Here is a tiny trained network, its code and every weight. The questions are about switching its units off for an input and a class, where a switched-off unit gives its printed mean instead of its output.

import numpy as np


def w(rows, s, z=0):
    codes = np.array(rows[::2]) - 128.0
    scale = np.full(codes.shape[1], s)
    scale[-1] = z or s
    return codes * scale


def f(y):
    return y / 2 * (1 + np.tanh(0.7978845608 * (y + 0.044715 * y**3)))


def log_softmax(a):
    a = a - a.max(-1, keepdims=True)
    return a - np.log(np.exp(a).sum(-1, keepdims=True))


def net(x, mask):
    res = np.array(x, float).reshape(1, 8) / 4 @ E
    y = f(res @ A[0][:, :-1].T + A[0][:, -1])
    res = res + np.where(mask, y, B[0][:, -1]) @ B[0][:, :-1]
    return log_softmax(res[-1] @ U[:, :-1].T + U[:, -1])


A, B = {}, {}
E = w([
[243,94,94,109,254,167,113,86,134],'x0',
[52,128,221,39,149,235,114,153,167],'x1',
[105,101,85,139,192,132,127,164,10],'x2',
[129,187,132,132,60,109,129,152,131],'x3',
[77,36,99,166,140,108,144,116,207],'x4',
[196,161,179,198,92,157,112,189,107],'x5',
[146,165,201,122,107,109,135,12,116],'x6',
[134,148,168,113,97,142,120,158,138],'x7',
],0.0076)
A[0] = w([
[125,99,164,112,171,156,126,109,124,136],'N0',
[111,149,80,103,120,133,123,151,76,1],'N1',
[157,141,100,152,162,154,128,112,121,50],'N2',
[110,115,137,55,157,118,125,63,206,54],'N3',
[82,154,97,126,122,122,130,130,110,108],'N4',
[134,114,152,121,150,152,132,126,121,65],'N5',
[73,115,135,154,89,99,135,104,123,23],'N6',
[151,143,153,109,84,115,121,127,126,100],'N7',
[85,117,122,143,92,114,134,99,123,85],'N8',
[149,125,134,163,123,130,123,179,184,27],'N9',
[129,106,164,123,160,163,123,122,115,69],'N10',
[110,115,131,99,160,142,131,65,179,45],'N11',
[128,113,116,88,125,133,130,104,158,79],'N12',
[171,138,86,158,171,132,137,102,108,103],'N13',
[161,187,193,144,81,130,126,99,114,95],'N14',
[122,117,110,123,108,136,110,122,115,101],'N15',
[170,166,181,122,58,138,132,110,108,53],'N16',
[91,107,127,129,68,84,129,96,127,118],'N17',
[123,136,123,137,134,127,119,133,140,77],'N18',
[247,100,71,142,200,80,125,84,81,25],'N19',
[136,122,122,134,125,140,135,118,119,88],'N20',
[174,118,127,159,87,147,122,179,185,54],'N21',
[112,122,111,88,185,126,130,160,59,36],'N22',
[124,112,163,120,177,145,129,115,129,160],'N23',
[170,185,201,130,75,120,146,110,111,72],'N24',
[112,122,141,149,130,141,110,117,118,81],'N25',
[139,115,145,126,109,123,139,141,136,138],'N26',
[67,114,146,166,82,85,132,98,116,60],'N27',
[174,123,106,127,149,103,127,120,105,16],'N28',
[121,104,190,118,210,180,126,130,92,2],'N29',
],0.015,0.0033)
B[0] = w([
[129,118,161,88,174,127,137,116,168,170],'N0',
[150,159,79,106,119,142,107,165,67,148],'N1',
[122,103,131,139,147,93,134,81,121,155],'N2',
[180,251,86,163,144,123,145,137,237,200],'N3',
[108,175,120,109,98,115,129,126,88,147],'N4',
[97,95,144,141,172,123,109,148,153,141],'N5',
[76,130,90,149,114,73,133,89,144,157],'N6',
[144,104,118,125,116,130,67,130,141,153],'N7',
[69,130,158,170,139,103,123,155,123,151],'N8',
[169,53,113,111,103,123,188,144,142,154],'N9',
[90,87,132,108,159,117,115,103,166,153],'N10',
[180,217,116,159,157,163,148,158,182,179],'N11',
[147,176,146,155,129,140,145,151,153,150],'N12',
[156,108,142,166,158,134,137,94,81,184],'N13',
[163,138,137,105,95,124,18,142,153,189],'N14',
[127,155,129,105,95,149,165,97,109,128],'N15',
[160,136,149,92,86,148,48,122,133,182],'N16',
[52,137,179,164,87,121,143,137,118,168],'N17',
[147,143,163,118,111,139,171,144,109,125],'N18',
[202,101,162,238,178,119,140,92,19,248],'N19',
[108,127,154,160,153,142,111,157,116,127],'N20',
[161,48,105,101,81,167,186,163,142,169],'N21',
[139,179,96,40,159,147,130,170,74,174],'N22',
[96,100,136,142,193,145,99,135,163,166],'N23',
[151,146,146,110,80,166,27,127,131,192],'N24',
[133,127,128,105,128,88,110,108,143,127],'N25',
[141,105,92,125,98,130,127,85,157,135],'N26',
[72,141,139,151,78,82,168,95,125,170],'N27',
[132,107,119,168,148,124,124,101,97,159],'N28',
[48,64,166,69,164,110,129,65,149,183],'N29',
],0.022,0.016)
U = w([
[175,74,114,216,187,113,117,64,35,174],'0',
[81,136,19,64,161,133,115,179,17,6],'1',
[24,112,97,181,46,40,127,123,109,135],'2',
[142,2,58,136,85,154,177,179,142,168],'3',
[148,172,94,180,164,147,136,128,202,118],'4',
[59,83,138,70,238,150,100,83,137,127],'5',
[143,107,134,134,53,141,4,122,124,124],'6',
],0.006,0.002)

Each question gives the input, the list of numbers given to net, and the class t.
The units are the neurons (one row each of A and B). Each row of codes is followed by its name. A weight is (code - 128) times the scale printed after its matrix; where a second scale follows, it is the last column's (A, B and U).
mask holds one flag per neuron, in row order. A switched-off neuron (its flag False) gives its mean, the last column of its row in B, instead of its output. The means were averaged over made-up inputs and are rounded, as every weight is.
A unit's drop is (log p(t) with every unit on - log p(t) with that unit switched off) / (log p(t) with every unit on - log p(t) with every unit switched off).
The circuit of an input: a set's keep is (log p(t) with only the set's units on - log p(t) with every unit switched off) / (log p(t) with every unit on - log p(t) with every unit switched off). Starting from the 12 units with the biggest drops (on a tie, the unit counted first), units are removed one at a time, each time the one whose removal leaves the highest keep (on an exact tie, the one counted first), for as long as the keep stays at least 0.8.
units of the circuit, in order: the units of the circuit, biggest drop first
top k neurons: the k neurons with the biggest drops, biggest first
drop of u: that unit's drop, to one decimal
input [-5,-6,8,6,-7,6,-2,-7], class 1: units of the circuit, in order	(N1)
input [-5,-7,3,0,-4,4,-8,1], class 1: units of the circuit, in order	(N1, N19)
input [8,0,-3,-1,-2,7,8,2], class 6: top 2 neurons	(N14, N24)
input [-2,-6,-3,-6,6,4,8,5], class 6: top 2 neurons	(N14, N24)
input [-6,4,1,-2,5,-6,1,-3], class 2: top 3 neurons	(N27, N17, N6)
input [-6,-1,8,0,1,3,-2,-4], class 1: units of the circuit, in order	(N22, N1)
input [-8,8,0,-6,0,-6,3,-3], class 4: top 2 neurons	(N3, N11)
input [-6,8,6,7,1,-1,0,6], class 2: top 2 neurons	(N27, N6)
input [-5,-7,-8,0,7,6,-5,-2], class 3: top 2 neurons	(N21, N9)
input [5,7,-8,7,2,0,0,8], class 4: top 3 neurons	(N3, N11, N12)
input [6,6,5,-8,8,-8,-6,-3], class 5: top 2 neurons	(N29, N0)
input [-8,-2,8,-7,-4,-1,3,-1], class 1: top 2 neurons	(N22, N1)
input [-2,2,5,-1,7,2,-6,2], class 3: drop of N19	0.2
input [2,4,5,1,-7,-8,3,-1], class 5: units of the circuit, in order	(N29)
input [-3,3,1,0,-4,-2,-2,2], class 1: drop of N24	0.1
input [5,1,-5,-4,2,6,-1,6], class 3: drop of N21	0.1
input [-2,-1,-1,-3,-6,-5,-2,0], class 1: drop of N19	0.3
input [1,-2,1,5,7,-4,7,0], class 4: top 3 neurons	(N3, N11, N29)
